Here is a tiny trained network, its code and every weight. The questions are about switching its units off for an input and a class, where a switched-off unit gives its printed mean instead of its output.

import numpy as np


def w(rows, s, z=0):
    codes = np.array(rows[::2]) - 128.0
    scale = np.full(codes.shape[1], s)
    scale[-1] = z or s
    return codes * scale


def norm(h):
    return h / np.sqrt((h * h).mean(-1, keepdims=True) + 1e-5)


def f(y):
    return y / 2 * (1 + np.tanh(0.7978845608 * (y + 0.044715 * y**3)))


def log_softmax(a):
    a = a - a.max(-1, keepdims=True)
    return a - np.log(np.exp(a).sum(-1, keepdims=True))


def net(x, mask):
    res = np.array(x, float).reshape(1, 6) / 4 @ E
    u = 0
    for l in range(2):
        y = f(norm(res) @ A[l][:, :-1].T + A[l][:, -1])
        res = res + np.where(mask[u : u + 12], y, B[l][:, -1]) @ B[l][:, :-1]
        u += 12
    return log_softmax(norm(res)[-1] @ U[:, :-1].T + U[:, -1])


A, B = {}, {}
E = w([
[253,120,74,148,106,173,74,146,108,203,153],'x0',
[82,178,96,133,123,180,106,92,135,202,70],'x1',
[116,153,55,63,142,176,105,228,120,57,36],'x2',
[146,220,206,143,184,128,135,117,89,51,140],'x3',
[152,137,157,126,176,168,120,166,207,107,120],'x4',
[114,82,161,46,159,130,100,175,91,129,141],'x5',
],0.0021)
A[0] = w([
[153,251,205,132,195,184,102,122,117,101,108,115],'0.n1',
[170,97,104,100,73,63,146,124,41,168,177,186],'0.n2',
[63,192,161,221,114,48,219,53,141,70,129,85],'0.n3',
[50,137,15,121,83,102,116,137,115,176,29,163],'0.n4',
[172,164,122,206,57,108,135,55,85,220,133,165],'0.n5',
[117,138,188,168,130,85,145,83,189,103,147,60],'0.n6',
[21,122,144,118,132,132,167,2,180,190,109,89],'0.n7',
[111,110,199,53,178,79,92,142,43,151,127,4],'0.n8',
[144,109,90,152,132,53,185,170,148,71,100,62],'0.n9',
[205,145,95,148,131,194,71,115,163,172,92,168],'0.n10',
[82,154,150,206,113,76,228,62,135,57,109,32],'0.n11',
[15,98,156,113,142,120,138,74,195,180,104,70],'0.n12',
],0.0036,0.0016)
B[0] = w([
[166,154,79,65,151,138,146,104,88,230,94,210],'0.n1',
[63,126,130,124,190,99,91,59,84,148,111,196],'0.n2',
[105,45,172,107,133,207,2,66,88,107,184,251],'0.n3',
[145,234,149,97,109,154,197,162,138,170,117,227],'0.n4',
[113,97,71,175,126,164,84,64,207,191,217,229],'0.n5',
[206,93,138,163,109,140,134,109,69,163,95,167],'0.n6',
[111,115,70,167,175,42,105,163,158,113,166,205],'0.n7',
[112,155,180,165,207,148,126,201,130,92,93,141],'0.n8',
[133,120,112,97,78,168,89,90,187,167,170,139],'0.n9',
[96,151,234,173,101,96,189,82,98,113,143,200],'0.n10',
[101,75,114,102,84,182,75,87,107,124,149,203],'0.n11',
[99,138,97,129,146,21,160,162,126,145,114,175],'0.n12',
],0.0036,0.0029)
A[1] = w([
[102,61,193,83,151,164,98,222,105,3,96,71],'1.n1',
[108,180,111,110,102,212,121,117,148,106,64,125],'1.n2',
[109,161,94,81,73,193,159,130,149,83,78,64],'1.n3',
[143,135,129,60,55,140,175,161,174,101,56,99],'1.n4',
[116,199,159,143,198,168,123,92,99,87,106,134],'1.n5',
[194,166,158,179,113,175,173,130,195,174,149,63],'1.n6',
[96,49,133,142,169,52,85,126,114,59,83,97],'1.n7',
[131,160,167,38,140,150,161,154,48,103,83,134],'1.n8',
[143,114,92,139,111,139,154,204,211,40,119,6],'1.n9',
[159,102,60,211,118,169,114,59,167,201,126,85],'1.n10',
[59,133,49,75,69,160,141,125,81,180,89,106],'1.n11',
[148,70,93,124,192,94,56,189,118,77,135,133],'1.n12',
],0.0043,0.0021)
B[1] = w([
[84,206,108,244,114,190,50,66,197,177,180,228],'1.n1',
[166,62,142,95,124,61,174,152,116,108,182,179],'1.n2',
[161,43,113,53,141,92,87,137,145,97,152,158],'1.n3',
[136,69,101,99,145,132,17,128,146,84,210,168],'1.n4',
[165,11,87,103,114,132,55,179,83,144,145,181],'1.n5',
[144,192,141,176,75,165,186,138,71,74,57,173],'1.n6',
[178,100,169,110,58,112,201,70,66,181,134,176],'1.n7',
[134,57,127,135,186,180,71,145,45,145,104,226],'1.n8',
[87,144,82,136,4,74,158,117,189,79,186,121],'1.n9',
[82,159,210,203,117,199,82,89,83,70,106,251],'1.n10',
[215,172,181,185,195,153,142,229,122,80,73,195],'1.n11',
[89,149,102,114,73,40,201,69,111,161,117,174],'1.n12',
],0.0035,0.0029)
U = w([
[119,78,144,46,113,22,254,99,105,152,130,119],'0',
[195,93,116,25,199,171,104,216,68,98,84,140],'1',
[135,113,73,68,62,122,121,150,230,48,176,119],'2',
[79,93,156,170,131,163,60,14,92,160,177,143],'3',
[59,189,85,126,173,75,160,200,183,162,91,134],'4',
[189,229,164,189,84,196,216,126,116,123,47,127],'5',
[155,149,146,48,144,97,182,55,176,65,30,9],'6',
],0.0093,0.014)

Each question gives the input, the list of numbers given to net, and the class t.
The units are the neurons (one row each of A and B). Each row of codes is followed by its name. A weight is (code - 128) times the scale printed after its matrix; where a second scale follows, it is the last column's (A, B and U).
mask holds one flag per neuron, layer by layer. A switched-off neuron (its flag False) gives its mean, the last column of its row in B, instead of its output. The means were averaged over made-up inputs and are rounded, as every weight is.
A unit's drop is (log p(t) with every unit on - log p(t) with that unit switched off) / (log p(t) with every unit on - log p(t) with every unit switched off).
The circuit of an input: a set's keep is (log p(t) with only the set's units on - log p(t) with every unit switched off) / (log p(t) with every unit on - log p(t) with every unit switched off). Starting from the 12 units with the biggest drops (on a tie, the unit counted first), units are removed one at a time, each time the one whose removal leaves the highest keep (on an exact tie, the one counted first), for as long as the keep stays at least 0.8.
circuit, biggest first: the units of the circuit, biggest drop first
most important unit: the unit with the biggest drop
top k neurons: the k neurons with the biggest drops, biggest first
top k neurons in layer l: the k neurons of layer l with the biggest drops, biggest first
input [2,-5,-1,-1,-2,3], class 0: circuit, biggest first => (0.n3; 1.n10)
input [-4,3,4,8,-1,-4], class 1: most important unit => 0.n1
input [-1,4,5,-7,5,-5], class 2: top 3 neurons in layer 0 => (0.n1; 0.n2; 0.n6)
input [0,-2,1,-3,6,-6], class 5: top 2 neurons => (1.n6; 0.n10)
input [-5,-2,-8,-4,-5,5], class 0: circuit, biggest first => (1.n1; 0.n12)
input [-7,4,4,-7,-3,-8], class 4: circuit, biggest first => (0.n7; 0.n4)
input [-7,0,5,-7,2,2], class 2: circuit, biggest first => (1.n9; 0.n2)
input [-1,1,3,-4,6,0], class 2: circuit, biggest first => (1.n9; 0.n2)
input [1,7,0,-7,7,0], class 4: top 2 neurons in layer 0 => (0.n12; 0.n3)
input [2,5,6,-6,-8,0], class 1: top 2 neurons => (1.n3; 1.n4)
input [-7,-2,5,-7,2,1], class 2: circuit, biggest first => (1.n9; 0.n2)
input [1,-5,8,4,5,0], class 2: top 2 neurons in layer 0 => (0.n4; 0.n2)
input [4,3,-5,3,5,5], class 5: circuit, biggest first => (0.n3; 1.n6)
input [-2,7,4,-8,2,3], class 1: top 2 neurons in layer 0 => (0.n5; 0.n4)
input [8,8,0,7,3,5], class 5: circuit, biggest first => (0.n3)
input [8,3,-1,-4,3,-8], class 5: circuit, biggest first => (1.n6; 0.n3)
input [-6,-1,4,1,3,-2], class 2: circuit, biggest first => (0.n2; 1.n9)
input [-7,-7,5,-3,-3,-4], class 2: top 2 neurons => (0.n9; 1.n10)
input [-5,3,4,-4,-6,-3], class 4: top 2 neurons => (0.n7; 0.n12)
input [-1,-1,-1,-6,-8,3], class 4: most important unit => 0.n4
